[[-25.9 -40.3  37.7  42.8]
 [-65.7 -25.8   3.4  12.4]
 [ 58.9 -32.6 -12.6  56.6]]
->
[[-65.7 -25.8   3.4]
 [ 58.9 -32.6 -12.6]]

[[-22.0   7.5 -15.0  12.8 -27.5]
 [  8.1  -7.1  -4.0 -11.9  12.7]
 [ -2.0  -1.8  16.9  -1.5  -7.6]
 [ 41.4 -15.9  10.6   3.5  64.4]]
->
[[ 8.1 -7.1 -4.0]
 [-2.0 -1.8 16.9]]

[[ 50.3  -9.7  65.3   2.2  84.7]
 [ 29.2 -22.8  64.8  36.5  47.6]
 [ 22.6 -23.2  59.0  39.7  36.4]
 [ 47.8 -10.7  64.5   5.2  80.4]
 [ 22.6 -23.2  59.0  39.7  36.4]]
->
[[ 29.2 -22.8  64.8]
 [ 22.6 -23.2  59.0]]

[[ 75.9 -12.3 -18.3 -21.8  30.0]
 [-63.1  64.9  25.4  26.6  23.0]
 [ 30.3 -19.5   4.2 -40.0 -37.2]]
->
[[-63.1  64.9  25.4]
 [ 30.3 -19.5   4.2]]

[[ 42.8   3.7 -39.3  35.4]
 [ 65.2 -16.6  21.8  -7.9]
 [  3.6 -10.1 -85.7  29.7]]
->
[[ 65.2 -16.6  21.8]
 [  3.6 -10.1 -85.7]]

[[-68.2 -86.6  63.7  31.7]
 [-62.6  -4.6   9.9  71.4]
 [-76.1  65.5 -39.0 -14.3]
 [-60.4 -16.5 -49.3  52.7]]
->
[[-62.6  -4.6   9.9]
 [-76.1  65.5 -39.0]]

[[-24.2 -48.8  -4.9  15.7]
 [ 13.6  86.4  11.0 -35.9]
 [ -9.9 -74.5 -24.6 -27.3]
 [ -3.4 -36.1   0.2  41.0]
 [ 20.0  55.5   9.1  -2.7]]
->
[[ 13.6  86.4  11.0]
 [ -9.9 -74.5 -24.6]]
